Here is a tiny trained network, its code and every weight. The questions are about switching its units off for an input and a class, where a switched-off unit gives its printed mean instead of its output.

import numpy as np


def w(rows, s, z=0):
    codes = np.array(rows[::2]) - 128.0
    scale = np.full(codes.shape[1], s)
    scale[-1] = z or s
    return codes * scale


def norm(h):
    return h / np.sqrt((h * h).mean(-1, keepdims=True) + 1e-5)


def f(y):
    return np.maximum(y, 0)


def log_softmax(a):
    a = a - a.max(-1, keepdims=True)
    return a - np.log(np.exp(a).sum(-1, keepdims=True))


def net(x, mask):
    res = np.array(x, float).reshape(1, 8) / 4 @ E
    u = 0
    for l in range(3):
        y = f(norm(res) @ A[l][:, :-1].T + A[l][:, -1])
        res = res + np.where(mask[u : u + 4], y, B[l][:, -1]) @ B[l][:, :-1]
        u += 4
    return log_softmax(norm(res)[-1] @ U[:, :-1].T + U[:, -1])


A, B = {}, {}
E = w([
[173,135,90,251,130,164,45,99,105,127,90],'x0',
[168,96,85,114,164,100,191,212,83,195,125],'x1',
[146,137,153,112,107,118,96,103,136,97,126],'x2',
[200,76,181,114,104,134,87,73,124,65,111],'x3',
[122,136,95,159,106,132,145,142,207,151,117],'x4',
[124,143,126,120,171,161,126,74,8,76,127],'x5',
[184,51,54,154,95,176,61,105,186,140,18],'x6',
[157,97,108,91,118,169,97,48,123,65,70],'x7',
],0.012)
A[0] = w([
[88,172,92,221,143,180,69,82,118,131,64,205],'L0N0',
[94,130,134,123,123,85,145,201,217,172,121,78],'L0N1',
[121,72,70,21,140,151,186,117,129,131,37,1],'L0N2',
[3,253,142,154,144,120,155,150,101,144,242,118],'L0N3',
],0.03,0.0062)
B[0] = w([
[191,88,131,86,104,116,51,156,194,144,112,204],'L0N0',
[171,118,126,102,130,119,76,116,99,114,109,191],'L0N1',
[8,64,68,138,145,193,202,148,15,142,128,169],'L0N2',
[117,124,143,143,145,110,207,155,38,138,209,253],'L0N3',
],0.018,0.042)
A[1] = w([
[75,179,227,136,93,179,132,37,237,89,179,70],'L1N0',
[138,71,177,39,142,116,130,126,69,109,177,219],'L1N1',
[80,159,139,12,92,194,62,87,197,162,51,2],'L1N2',
[25,57,70,86,121,195,86,86,83,121,6,253],'L1N3',
],0.023,0.0016)
B[1] = w([
[145,95,116,119,113,108,90,141,123,155,105,136],'L1N0',
[95,168,109,144,159,146,93,59,74,72,7,254],'L1N1',
[122,138,71,155,136,151,156,145,156,166,72,178],'L1N2',
[226,154,227,158,114,37,85,92,149,116,91,216],'L1N3',
],0.016,0.031)
A[2] = w([
[54,130,157,76,116,187,187,128,210,140,169,1],'L2N0',
[59,129,176,100,108,155,194,150,254,135,208,99],'L2N1',
[96,128,126,114,132,148,106,158,191,148,145,82],'L2N2',
[108,136,133,123,140,145,195,176,107,165,212,18],'L2N3',
],0.038,0.0028)
B[2] = w([
[85,98,131,158,163,137,173,167,120,133,163,128],'L2N0',
[185,95,202,130,95,96,134,153,105,154,183,128],'L2N1',
[138,129,164,60,126,116,101,92,107,80,79,156],'L2N2',
[62,154,83,110,125,188,166,126,252,154,124,250],'L2N3',
],0.016,0.021)
U = w([
[191,106,125,76,61,88,83,130,234,125,69,254],'0',
[73,145,128,102,104,113,254,129,105,106,183,2],'1',
],0.0086,0.00071)

Each question gives the input, the list of numbers given to net, and the class t.
The units are the neurons (one row each of A and B). Each row of codes is followed by its name. A weight is (code - 128) times the scale printed after its matrix; where a second scale follows, it is the last column's (A, B and U).
mask holds one flag per neuron, layer by layer. A switched-off neuron (its flag False) gives its mean, the last column of its row in B, instead of its output. The means were averaged over made-up inputs and are rounded, as every weight is.
A unit's drop is (log p(t) with every unit on - log p(t) with that unit switched off) / (log p(t) with every unit on - log p(t) with every unit switched off).
unit that matters most: the unit with the biggest drop
k most important neurons: the k neurons with the biggest drops, biggest first
top k neurons in layer l: the k neurons of layer l with the biggest drops, biggest first
drop of u: that unit's drop, to one decimal
input [-7,7,-3,3,-3,-7,1,-1], class 0: 2 most important neurons : (L0N3; L1N3)
input [6,-6,4,-3,-1,6,1,-5], class 0: unit that matters most : L0N0
input [-3,6,6,4,6,-5,1,8], class 1: 2 most important neurons : (L0N2; L0N0)
input [6,-7,0,4,-6,3,-2,-6], class 0: 2 most important neurons : (L0N0; L0N2)
input [-8,6,-8,3,7,-8,-4,7], class 0: 3 most important neurons : (L0N3; L1N3; L0N1)
input [-3,2,-5,8,-2,-8,-5,1], class 0: 2 most important neurons : (L0N3; L0N1)
input [-4,4,2,8,4,4,7,6], class 1: 3 most important neurons : (L0N2; L0N0; L0N1)
input [-2,4,-5,-1,2,-7,1,-3], class 0: top 2 neurons in layer 0 : (L0N1; L0N3)
input [-3,-7,-2,1,4,5,-1,6], class 0: drop of L0N3 : 1.5
input [8,-8,2,-8,-8,6,2,-4], class 0: drop of L0N0 : 2.6
input [-3,-7,0,0,2,4,1,1], class 0: drop of L2N1 : 0.0
input [-6,8,2,7,5,-3,8,3], class 1: drop of L1N3 : -0.2
